[-198  -84    3   30   11  -70  201  -23 -134  238  -83  -52   79  112
   94 -271   68  283 -112  108 -423   95 -116  216   74  228   44  -40
  239   79  142   94   30  -48 -255  -14] -> K_721
[ -21 -130  -35  190 -371 -163   59 -116  101  143   85   82   76  225
  -27  368  227  169   -6 -110 -277   94  -30   -3 -152  197   77 -284
  123   45  161 -100  181 -273   72 -116] -> K_733
[-315 -287  225 -290  371   10  219  264 -217  -71 -416 -287  156   32
  205 -671   22  171 -137   48 -482  -71 -185  441  231   85 -144  236
  193  -25   96   59  237  169 -684   43] -> K_464
[ 151  107  -43  -15 -346  -73 -124 -110  137 -158  188  151   57  132
  -21  620   66   18  -53 -238  198  -30   33 -231 -111  153  188  -68
   13   36   74 -118  154 -203  313  -69] -> K_964
[ -42   61 -389  279   71  159  155  -14 -112  272  419 -150    6 -230
 -239 -167 -229 -168  311  465  207  199   -3  -12  104 -242 -155  -77
   92  -62 -473  151 -197  -77  451  -10] -> K_783
[ 211   54   56 -295  432  275 -139  232  -41 -272   34 -246   50 -356
 -158 -490 -242 -369  283  187  265 -112  233    1  189 -425  -62  381
 -111 -165 -332  100  -41  382 -187  104] -> K_733
[ -91  -30 -102 -192  224  165   88   96  -45   -3  174 -208  132 -103
 -126 -249  -41 -110  120  201   19   69   29   -1  180 -133  -92  172
  137  -11 -269   49   14  112  -41   62] -> K_721
[ 175  111 -283  321   17  285  -20   20  -65   48  251 -114  -47 -268
 -253 -197 -324 -381  411  401  453  -38   97  -75  123 -516  -72  -83
  -94 -155 -344  199 -253  154  269   24] -> K_889
[  84    1  -32   60 -203   42   77   34  -36  -11   85    8  -50   19
  -12   88   44  -46   31   28  -21  -61   24   42  -27  -32   -3  -44
   98  -64   69  -33  -26   32  -39    0] -> K_111
[ -89 -181  237 -223 -115  -14  130  103   73  -22 -315  -15  124  252
  116   29  281  182 -148 -198 -444  -39  -26  134   41  243    0   19
  255   29  309 -175  168   66 -503  -61] -> K_134
[-100  -33 -190 -107  357  353   86  235 -154  -11  148 -290  134 -290
 -244 -652 -269 -159  321  476  269   44   21  156  288 -404 -195  163
   60 -107 -597  218 -130  300  -13  143] -> K_783
[  88   94 -107  199  115   62  -15   58 -121    9   68 -135  -33 -225
  -74 -228 -245 -167  221  138  160 -160   61   39   88 -259  -40   98
  -60  -56 -182  238 -199  176   50   34] -> K_490
[ 144   -1   21   96 -348 -104   21  -24  236  100  103  206   55  183
  -37  536  255  168  -89 -198  -12  -59   20 -100  -88   80   -1 -245
  130  131  103 -144   89 -157   62 -115] -> K_783
[  45  211 -118  283 -511 -179 -161 -226   94    1  206  252   36  182
   36  899  139   25 -146 -173   85   55   21 -247 -158  190  120 -316
    3  146  234 -109   25 -326  542 -109] -> K_721
[ 180  -15  114 -412  210  175 -150  165   91 -320  -18 -149   79 -176
 -113 -183  -44 -157   84 -100   55  -62  166 -115   52 -151   68  257
  -53  -48 -100  -49  186  217 -160  110] -> K_488
[-388  -72 -110  -67 -134 -120  192  -76   -5  270   71  168  152  264
   21   96  319  337 -223   15 -483  266 -155  117  -19  436 -113 -215
  337  167  -35 -136    4 -282   10 -108] -> K_889
[ -40  -82   27 -295  301  114  -24  133  -32 -140   10 -234  138  -76
  -71 -391  -79  -93   86  105   45   16  120  -11  146 -177  -97  236
    9  -32 -154   26  128  168 -132  104] -> K_733
[ 445  229  -68  139  -36   67 -367  -47  174 -165  400  -53 -247 -230
 -203  475 -140 -400  155  -68  669 -198  308 -316 -150 -250  142  156
 -186  -66 -224   54   42  106  474   63] -> K_486
[-184 -126  239 -146 -101 -265   50  -74  -30   21 -236   67  223  354
  132  162  294  386 -271 -173 -688  141 -205  148    1  524  119 -145
  127  201  440  -15  243 -245 -250  -79] -> K_819
[ -49  -58   26 -292  257  138   -2  180  -51 -125   12 -230  109 -126
 -136 -331  -92  -25   57  105   12   12   32  -20  113 -140   20  244
   44  -35 -197  117   78  183 -156   94] -> K_486
[  26   46 -215  257 -347  -78   67 -253  203  240  288  229    6  193
 -151  575  187   37  -46  -25  142  141    9 -179 -156   47  -25 -298
  137   81  -57  -95 -102 -231  368  -55] -> K_111
[ 140   28  126  -76  -97 -110 -112  -66   74 -162  -52   28  -20   65
   68  254   54   35 -165 -233 -135 -125   31 -148  -57   58  106   40
  -13   91  254  -35  118  -58  -21   42] -> K_889
[ -23 -162   42 -347  180   84  -78  111    0 -184  -10 -132   92 -100
  -20 -270   93   -6  -22   61 -156   63   58   81   51    8 -101  176
   74   26 -185   26  210  105 -278   16] -> K_111
[ 218  157 -307  129  142  169  -12 -124   27  124  418 -105  -22 -277
 -240  -22 -224 -257  367  313  411   70  136 -245   65 -262  -15  -26
  -32    9 -407   40 -197   32  452   62] -> K_134
[ 287   70  133 -309   18    4 -222  -17  198 -278   -3   45  157   -5
  -49  217   53 -116   93 -232  143  -82  201 -264   29   44  233  194
  -66   20   85 -182  182    8   20  -18] -> K_783
[ -37  103 -101   68 -190   15  -11   13  -78  -17   38   76   14   46
   -7  290   10    5 -106  -76  100   81   21   -7  -38   77   -5  -81
   60  -47   13   54  -60  -37   71   28] -> K_490
[ -43  -19   92  -12    2   50  -64  119  -85 -140  -80 -125  -60    0
   41  -34   74  -27    0   14   -1  -55   13  142  -40  -33   22  103
   18  -81  -69   62  179  109 -210  -26] -> K_733
[ -23    0  -69 -328  117   28   -6  132   21  -96  164  -43   91  -93
 -155 -138   69   48   34   41  -78   68   64  -78  -32   19  -24   75
   96   67  -69  -39   59  107  -99   49] -> K_853
[ -81 -167  317 -445   60  -31  -97  286  -79 -320 -427 -123  197   28
  112 -240  175   94 -135 -164 -389  -79  -23  136   57   79   85  162
   -8  -80  286  -41  253   93 -588   54] -> K_464
[  31 -152  236 -224    6   36  -35  199   41 -161 -325  -48   22   37
   61  -93  140   37  -83  -76 -165  -95   22  139   -9  -68   22   87
  106  -64  176  -79  258  185 -493  -12] -> K_733
[  43   79  -68   42  183   84  -32   62 -184  -53   26 -160  -60 -153
  -34 -275 -137 -119  179  144   81 -106   24   50   19 -188   94  126
  -56  -60   33  119  -66  193  -94   99] -> K_721
[ 422  238 -257  389 -225   59  -93 -202  132   64  502   32 -119 -123
 -237  404 -148 -308  358  151  382  -88  177 -374  -72 -246  142 -181
  -68   19 -123   -3 -152  -15  595   19] -> K_111
[ 232   89  -49 -195  183  135 -248   48  168 -134  141 -109   13 -221
 -210   15  -77 -267   91   37  275   17  208 -215   31 -218  -22  135
  -69   13 -142   34   32  190   97  102] -> K_819
[-237 -120  -41 -192  141   40  159  121  -78  109  -15  -93  192   58
  -60 -269  105  169  -25  182 -310  232 -106  179  131  152  -92   50
  179   40 -151  114   37   -4 -222   22] -> K_783
[ 343  128  -67   78   69   35 -218  -48   36  -89  170  -36 -115 -232
  -92    2 -177 -276  206   65  289 -185  131 -154  -41 -308  158  118
 -139  -52  -55   97 -100  128  186  101] -> K_486
[ -31   20  -31  -30   36   69   -6  133 -105  -41   79  -40  -64  -34
  -51  -21   45  -69   36   33  164  -26   10   93  -38   13   -3   85
   66  -75 -128    5   93   74  -49  -16] -> K_486
[ -24  -59   78    4 -158    0  128   97   -3   13 -129  -52   66   74
    7   75  119   65   16   31 -102 -103  -19   70   29  -21  -14  -88
  151  -23  211  -96   60   52 -196  -70] -> K_853
[ 133   59  207 -246  129   35 -169  154  -27 -336 -142 -155   85  -54
    3  -63  -14  -70   48 -128  -14 -184   57   -9   52  -67  192  211
  -84  -58  138    3  172  121 -230   10] -> K_464
[ 170   82   51  -81 -281 -238 -264 -177  350 -108  151  203   76  137
  -36  753  239   31 -218 -370  -33   35  111 -441 -143  220  191 -165
  -72  228  236 -116  219 -228  290   17] -> K_486
[ 176  163  -62 -207  181   58 -173   19  115 -155  242  -52   39 -128
 -240  102 -106 -133  145    4  257   22  177 -253  -20  -73  142  139
  -41   10 -106  -43   40   83  211   31] -> K_853
[ 285  123    4   64 -124 -209 -188 -259  259  -46  193  120  -51  103
  -35  533  123  -90  -15 -294   52 -146   75 -304 -203   89  257    1
  -32  154  232 -155  172 -160  257   38] -> K_733
[  26   50   80  -54  -78  -15  -22   96   14  -93   38  -21  -50  113
   59  284   81   11 -131 -162    0  -94   46  -56  -58    3  -24   18
  -18  -16   96  -46   74   23    3   -2] -> K_488
[ -15   19 -126 -118  127  195  -51   20   70   -1  224  -89   53 -121
 -181 -133  -68 -120  155  202  102   70   73  -60   73 -223  -96    4
   46   -9 -350   27  -49   27  230   29] -> K_488
[  63  131 -186  234  -34  123   58  -35  -54   62  228  -66 -105  -33
 -119   67 -137 -202  172  167  387  -28  -15  -34  -21 -237  -17   31
  -53 -102 -255   90 -146   88  264   63] -> K_733
[-106   16   31  -95  111 -120   44   59 -103   20  -85   16   95  104
   81  -95   28  108  -52   11 -177   24 -106   63   40   32   58   24
   95   18  154   -4   57  -64  -49   96] -> K_488
[  50   41 -252   49   36   10  -37 -115   65  137  352  -11   18  -48
 -184   73   23 -154   89  119   75   93  -12 -144  -19  -61  -81  -50
   30   49 -274   81 -135  -18  260   99] -> K_819
[ 368  328 -240  327 -100  -16 -290 -238  202   29  406   76  -80 -162
 -230  366 -165 -354  254  -40  553 -130  155 -373  -83 -283  266   51
 -153  -21 -211   -4 -164  -75  659   45] -> K_721
[  43   60  -70  181 -144 -100   34 -136   65  161   95   98   71   99
  -70  214   19  117    3   42 -182   91  -40  -86    0  116   73 -205
   54  109   65   62  -89 -150  181  -42] -> K_111
[ 143  -24  207  -62 -347 -123  -72 -118  140 -140 -111  123   64  223
   98  534  303  114 -193 -329 -201 -145   22  -61 -123  226  161 -149
   53   74  379 -108  161 -133 -180  -50] -> K_464
[ -44  123 -148  311 -325 -263   92 -234   70  245  123  190   41  234
   36  491  112  158  -53 -125 -127   74  -92 -218  -99  261  128 -291
   82  130  285  -83  -41 -355  382  -82] -> K_964
[ -13  -15   73   14 -216  -60 -113  -21  -33 -172  -76   81   32  175
  100  303   93   -5 -112  -97   37  -16    6  -17  -19  100    3    8
   46  -16   48   18  155  -64   68  -78] -> K_783
[ 142   52 -174  -21 -195  -33 -114 -148  247   74  312  103  144  -77
 -206  391   84  -59   12   33   61  104   75 -304  -11    7    7 -191
   42  173 -161  -68   11 -179  457  -31] -> K_486
[ 295   56  -38   93 -156  102 -162  -28  140 -156  155  -43  -41 -168
 -226  214  -27 -302  189  -82  389 -194  167 -190  -56 -223   52  -44
 -107  -37  -38   95   48  135   45   25] -> K_819
[ -31   22   18    0 -124 -204  -34 -108   54   24  -84   92   42  137
  109  178  186  163 -167 -199 -207   -5 -156   -2  -79  219  134  -23
  108   78  154 -160  112 -197   42   45] -> K_853
[-191  -82   61  -19 -191 -116  144  -61 -101  -62  -30   90   60  265
  150  184  173  141 -161  -60 -245    4 -173  142  -10  328  -24  -65
  144   64  107  -25  113  -62  -98  -51] -> K_853
[  12   81   24 -214 -115 -106 -129   25  136 -131  166  101  101   69
  -76  422  203   71 -142 -223  -69   69   95 -209 -123  185   11  -45
   -7  143   39  -86  165 -137  161  -46] -> K_488
[ 127   37 -168   16 -145  -65 -102 -123  304  126  381   61  -11  -41
 -177  389   29  -33  -54  -52  112  174  119 -331  -80  -28  -61 -125
  -69  127 -183  -20  -32 -185  438   26] -> K_134
[ 209   53  -67  109   17  202   -8   55  -33  -23   66 -100   -5 -135
 -149  -61 -106 -191  269  129  210  -96   96  -35   63 -345    6  -14
   43 -113 -133   45 -115  147    0   89] -> K_490
[ 221    7   38   46  -65  124  -92   21    9 -102   -6  -58   20  -37
 -105  121  -28 -164  105  -24  203 -186  118  -17    2 -188   23    3
 -128  -59   97   76  -41  150 -100   12] -> K_721
[  45  144 -109  188 -450 -103  -18 -139   50   37  252  183   15  185
   16  635  166   52  -98  -82  -19   36  -34 -123  -86  241   97 -290
   34  118  177  -69   37 -250  343  -36] -> K_783
[ 177  110   13 -217 -154  -81 -237  -99  211 -190  164  106   92  -37
 -105  502  111  -23  -57 -210   28  -45  122 -281 -102  149  203    2
  -50  158  109 -129  157  -94  217  -95] -> K_721
[ 334  143 -140  265 -292   14  -52 -109  217   38  335   90  -54  -76
 -163  443  -31 -181  151  -72  272 -150  155 -306 -106 -220   34 -155
  -22   16  -63  -74 -159    7  335   35] -> K_853
[ -75   21 -147   31  -33   13  170  -47 -141   15  195  -64  -50   69
  -48   -7  -89   -1   65   82   83   73  -77   19  -58  -11   44   78
  104  -71  -68   19   14  -28  156   15] -> K_733
[ 113    2 -101  -97 -101   57  -30    8   97   10  158 -120   62  -35
 -162  182   69   21   54   -8  -68   36   33 -179  -30   63   36  -58
    4   51    1  -12   76  -93  134  -27] -> K_964
[ -49  106   11   12   28   -1   28   40 -134   64  -23  -53  -12   38
   21 -102   41  130  -45   57 -180    9   -1   98   -8  159   69  -52
   97   20  131   24  -14   11  -69  -35] -> K_464
[  -9   14   65  -57 -121 -100  -12   15  -59   -6  -91   90   97   82
   80   82  104  147 -127  -70 -231  -43  -44   61  -12  113   56  -27
   57   63  194  -21   -8  -44 -109  -68] -> K_721
[-110  -66   81 -156 -272 -310  -49 -208  196   42  -39  254  223  299
   24  505  411  276 -324 -214 -437  244  -70 -198 -100  441  104 -232
  138  269  268 -133  218 -314  105  -53] -> K_486
[ 333  236   40  -18  -18  130 -260   85   73 -348  125  -92 -126 -202
 -117  190 -128 -354  173 -123  518 -273  209 -196  -15 -229  120  240
 -220 -103  -73   68   18  221  149   40] -> K_964
[  -7  153 -192  163   13   11   46  -20 -151  107  129   46  -15  -41
  -45 -111  -92  -35  121  133  -91  -17  -85   64  -20   75  113  -45
    5  -21  -10  112 -213   55   45   22] -> K_964
[ 231  189  -70  115 -201   12 -190 -111   47 -196  247  -39  -96  -97
  -23  432 -135 -212   33  -50  306 -135  167 -247  -44  -81   89  -16
 -144   25   27   41   21   13  355  -75] -> K_134
[ 230   61   17 -277  247  162 -249   83  115 -341  141 -181  -49 -270
 -195    9 -165 -270  119  -67  275 -104  228 -229   32 -256   54  250
 -143  -57 -184   30  110  180   47   47] -> K_889
[ -76  -62  -71 -104  -84 -139   55 -141  143  106   51  127  143  132
   22  240  124  158 -156  -51 -223  190  -42 -191   34  191  -38 -109
  247  155  -17  -67   80 -220  125   10] -> K_111
[  20  -52  134 -288  -74 -191 -176 -117  295 -107   30  102  143  190
  -23  426  318   75 -297 -307 -140  106   94 -199  -80  247   -3    9
   -2  151  108 -126  258 -222   49 -114] -> K_464
[   1  -98  193 -413  138   -4  -75  204   90 -258 -106 -107   94    9
  -62   38  114   58 -145 -188 -231   62   99  -53    5  102    6  176
   11   26  130  -35  257  105 -326   31] -> K_111
[ 199   91    8   17  -72 -223  -92 -158  131   36   76  184   45  140
    8  397  158  -12  -14 -149  -66  -76  -39 -139 -136  137  190  -73
  -64  135  263 -179   83 -157  136  -15] -> K_733
[  40   76 -177  194   90  -10  -22    2   -4  163  116    0  -71  -91
  -53 -107  -94 -154  168  179   77    6  -50    7  -15 -163   22   22
   -7  -60 -204   49 -109   36  139    7] -> K_733
[  42   79 -122  175  102  -15   53  101 -139   44  126  -95    9 -135
  -59 -241 -236 -151  160  178  122  -79  -29   89  100 -135  -30  106
  -62  -81 -117  191 -152  131   62   67] -> K_853
[  92  -45   21 -307   70   50 -125  -12  136 -173   33   -7  131   -7
  -83   22   19  -36    0  -39  -16   85  116 -153   43   11   25  102
   44   50  -36  -70  148    9    7  -16] -> K_111
[-133  -22  149 -192 -371 -192  -51  -63   42 -174 -109  229   60  316
  147  569  332  256 -398 -313 -315  131  -71  -78 -147  400   71 -165
  148  153  353 -109  278 -223  -60  -49] -> K_490
[  13   37  172 -122  -73 -221  -47   37   14  -11 -167  108   99  252
  107  226  210  246 -221 -202 -356   -1  -65   36  -57  292  143  -43
   84  109  370 -130  186 -104 -135  -33] -> K_733
[ 140   61  177 -204  -93 -149 -189   55   18 -255 -205   84  106   63
   88   76   55   -4 -105 -265 -127 -100   33  -79   31   75  160  130
   31  -10  287  -35  120  -22 -135   39] -> K_134
[-159  -72   55 -303  -13   -8   -5  113   15  -89  -52   -8  189   87
   28  -22  138  155 -178  -35 -355  137    5   34   74  236  -32   14
  144  113  114   13  183  -25 -215  -31] -> K_783
[ 233  170 -241  386 -326   68  -16 -282  171  214  303  103 -100   -9
 -109  513   44  -98  100   54  231  -71   20 -129 -103 -130  119 -267
   65   58  -34 -100 -150 -103  401 -103] -> K_721
[ 198  -30  183 -175    9  131 -145  223   -3 -266 -195 -109  -39 -115
  -32  -33   23 -100   93  -92   35 -227  108   64  -29 -123   62  150
  -75 -110   47   15   94  257 -398 -122] -> K_134
[  28  175 -374  222 -112  -28   18 -186  153  224  561   69   24  -79
 -265  251 -130 -154  198  170  215  123   49 -299  -45  -66   -1 -162
  -23  117 -286   90 -171 -167  691  -23] -> K_488
